Each row is followed by its group and then its class within the group.
| -.22 | -.07 |  .18 |  .24 | -.01 |  .20 |  .02 |  .16 | -.06 | -.21 | -.02 |  .21 |  .20 |  .26 |  .48 |  .15 | -.05 |  .13 | -.22 |  .08 |  .36 | -.11 | -.07 |  .38 | -.22 |  D:(45)
|  .14 | -.03 |  .14 |  .07 |  .04 | -.21 | -.06 | -.04 | -.06 |  .01 |  .32 |  .33 | -.01 | -.02 | -.01 | -.18 |  .06 |  .04 |  .34 | -.01 | -.51 | -.19 | -.16 |  .06 |  .26 |  H:(32)
| -.03 |  .14 |  .11 |  .29 |  .03 | -.08 | -.09 |  .07 | -.09 |  .02 |  .22 |  .48 |  .06 |  .17 |  .42 | -.15 |  .14 |  .24 |  .02 |  .48 |  .16 | -.11 | -.19 |  .20 | -.22 |  A:(51)
|  .00 |  .19 |  .23 |  .21 |  .06 | -.05 |  .10 | -.03 | -.36 | -.07 |  .27 |  .40 | -.13 |  .14 |  .27 | -.16 |  .18 |  .39 |  .22 |  .44 | -.22 |  .16 | -.13 |  .54 | -.33 |  J:(53)
| -.11 |  .00 | -.08 |  .24 |  .01 |  .12 | -.07 |  .06 | -.01 | -.21 |  .02 |  .28 |  .07 |  .19 |  .41 | -.01 |  .02 |  .20 | -.02 |  .22 |  .18 |  .03 | -.10 |  .17 | -.20 |  A:(51)
|  .15 | -.10 |  .06 | -.02 | -.01 | -.18 | -.04 | -.08 |  .07 |  .03 |  .16 |  .01 | -.03 | -.01 | -.18 | -.15 | -.01 | -.06 |  .28 | -.21 | -.39 | -.08 | -.09 | -.08 |  .18 |  H:(32)
| -.18 | -.05 |  .37 |  .22 |  .02 |  .04 |  .10 |  .08 | -.15 | -.18 |  .20 |  .31 |  .15 |  .20 |  .33 |  .16 | -.01 |  .13 | -.09 |  .03 |  .11 | -.11 | -.16 |  .50 | -.13 |  D:(45)
|  .13 | -.11 |  .42 |  .16 |  .10 | -.23 |  .14 | -.01 | -.11 |  .03 |  .40 |  .48 |  .06 | -.10 |  .01 | -.10 |  .20 |  .21 |  .21 |  .13 | -.60 | -.26 | -.22 |  .36 |  .33 |  H:(32)
|  .11 |  .06 |  .03 | -.11 | -.01 | -.12 | -.02 | -.12 |  .09 |  .13 |  .05 |  .03 |  .12 |  .01 | -.08 |  .00 | -.04 | -.28 | -.03 | -.14 | -.28 | -.08 |  .02 | -.32 |  .24 |  H:(43)
| -.12 |  .03 |  .11 |  .13 | -.04 |  .13 |  .01 |  .06 |  .00 | -.08 |  .01 |  .17 |  .15 |  .12 |  .32 |  .13 | -.03 | -.01 | -.22 |  .06 |  .37 | -.10 | -.07 |  .07 | -.16 |  D:(45)
| -.13 | -.05 |  .09 |  .15 | -.04 |  .14 |  .07 |  .04 |  .00 | -.16 | -.05 |  .07 |  .26 |  .14 |  .31 |  .20 | -.06 | -.06 | -.26 | -.08 |  .20 | -.07 |  .02 |  .12 | -.10 |  D:(47)
| -.14 |  .02 |  .11 |  .18 |  .04 | -.04 |  .04 |  .13 | -.09 | -.04 |  .18 |  .31 |  .04 |  .19 |  .24 |  .05 |  .09 |  .15 |  .03 |  .29 |  .13 | -.02 | -.22 |  .31 | -.16 |  A:(31)
| -.12 | -.06 |  .37 |  .22 |  .04 |  .09 |  .18 |  .09 | -.29 | -.22 |  .36 |  .54 |  .05 |  .15 |  .55 |  .00 |  .12 |  .31 |  .02 |  .20 | -.11 | -.17 | -.18 |  .67 | -.12 |  D:(47)
|  .11 | -.09 | -.19 | -.08 | -.04 |  .02 | -.07 |  .02 |  .21 |  .14 | -.01 | -.05 |  .06 | -.14 | -.11 | -.04 |  .03 | -.16 |  .04 | -.16 | -.07 | -.17 |  .03 | -.39 |  .33 |  H:(32)
